Below is a small trained network, with its code and all its weights. Each question gives an input and a class and asks what happens when units are switched off, that is, made to give their printed mean instead of their output.

import numpy as np


def w(rows, s, z=0):
    codes = np.array(rows[::2]) - 128.0
    scale = np.full(codes.shape[1], s)
    scale[-1] = z or s
    return codes * scale


def f(y):
    return y / 2 * (1 + np.tanh(0.7978845608 * (y + 0.044715 * y**3)))


def log_softmax(a):
    a = a - a.max(-1, keepdims=True)
    return a - np.log(np.exp(a).sum(-1, keepdims=True))


def net(x, mask):
    res = np.array(x, float).reshape(1, 2) / 4 @ E
    y = f(res @ A[0][:, :-1].T + A[0][:, -1])
    res = res + np.where(mask, y, B[0][:, -1]) @ B[0][:, :-1]
    return log_softmax(res[-1] @ U[:, :-1].T + U[:, -1])


A, B = {}, {}
E = w([
[209,122,72,71,248,46,226,90,217],'x0',
[93,250,209,232,217,166,67,190,158],'x1',
],0.015)
A[0] = w([
[70,65,138,142,29,210,47,134,59,136],'neuron 0',
[177,56,54,64,70,71,168,85,139,96],'neuron 1',
[100,195,234,231,146,169,72,242,136,214],'neuron 2',
[130,86,66,4,145,125,220,51,111,146],'neuron 3',
[53,44,72,78,23,176,64,89,69,103],'neuron 4',
[168,98,105,102,121,65,150,129,144,33],'neuron 5',
[131,127,225,227,106,161,54,193,128,126],'neuron 6',
[141,89,15,33,142,89,222,63,92,255],'neuron 7',
[212,121,74,71,189,49,247,90,180,117],'neuron 8',
],0.014,0.0078)
B[0] = w([
[86,140,184,72,164,165,46,124,102,231],'neuron 0',
[143,95,114,60,149,82,177,99,119,229],'neuron 1',
[124,151,223,141,169,191,43,199,160,247],'neuron 2',
[181,29,55,152,83,105,190,199,139,232],'neuron 3',
[77,125,188,37,147,137,100,63,114,220],'neuron 4',
[177,133,64,200,153,64,157,113,153,166],'neuron 5',
[151,174,64,203,73,107,110,190,91,211],'neuron 6',
[171,7,76,91,106,85,203,118,146,252],'neuron 7',
[195,101,155,103,203,49,158,59,234,242],'neuron 8',
],0.016,0.044)
U = w([
[173,68,64,112,77,119,183,119,190,206],'0',
[117,73,73,85,50,109,169,129,61,129],'1',
[197,134,28,171,119,49,225,127,193,82],'2',
[116,227,194,237,73,216,51,253,96,235],'3',
[87,215,194,161,102,204,71,175,81,31],'4',
[138,118,204,79,196,87,124,90,184,195],'5',
[86,229,167,203,11,189,110,217,51,3],'6',
[89,209,142,112,135,159,100,80,67,14],'7',
],0.016,0.013)

Each question gives the input, the list of numbers given to net, and the class t.
The units are the neurons (one row each of A and B). Each row of codes is followed by its name. A weight is (code - 128) times the scale printed after its matrix; where a second scale follows, it is the last column's (A, B and U).
mask holds one flag per neuron, in row order. A switched-off neuron (its flag False) gives its mean, the last column of its row in B, instead of its output. The means were averaged over made-up inputs and are rounded, as every weight is.
A unit's drop is (log p(t) with every unit on - log p(t) with that unit switched off) / (log p(t) with every unit on - log p(t) with every unit switched off).
The circuit of an input: a set's keep is (log p(t) with only the set's units on - log p(t) with every unit switched off) / (log p(t) with every unit on - log p(t) with every unit switched off). Starting from all 9 units, units are removed one at a time, each time the one whose removal leaves the highest keep (on an exact tie, the one counted first), for as long as the keep stays at least 0.8.
circuit, biggest first: the units of the circuit, biggest drop first
k most important neurons: the k neurons with the biggest drops, biggest first
drop of u: that unit's drop, to one decimal
input [-7,-2], class 4: most important neuron => neuron 4
input [0,-3], class 0: 2 most important neurons => neuron 6; neuron 8
input [-3,-1], class 4: circuit, biggest first => neuron 8; neuron 7
input [-3,-4], class 5: 4 most important neurons => neuron 6; neuron 4; neuron 0; neuron 3
input [-5,-7], class 5: 2 most important neurons => neuron 4; neuron 0
input [-2,-1], class 4: 3 most important neurons => neuron 8; neuron 7; neuron 1
input [-5,-8], class 1: 4 most important neurons => neuron 8; neuron 2; neuron 3; neuron 7
input [1,-2], class 2: 3 most important neurons => neuron 0; neuron 2; neuron 4
input [-3,6], class 3: drop of neuron 3 => 0.0
input [4,6], class 3: drop of neuron 7 => 0.1
input [-5,-2], class 4: drop of neuron 8 => 0.2
input [1,0], class 2: drop of neuron 4 => 0.9
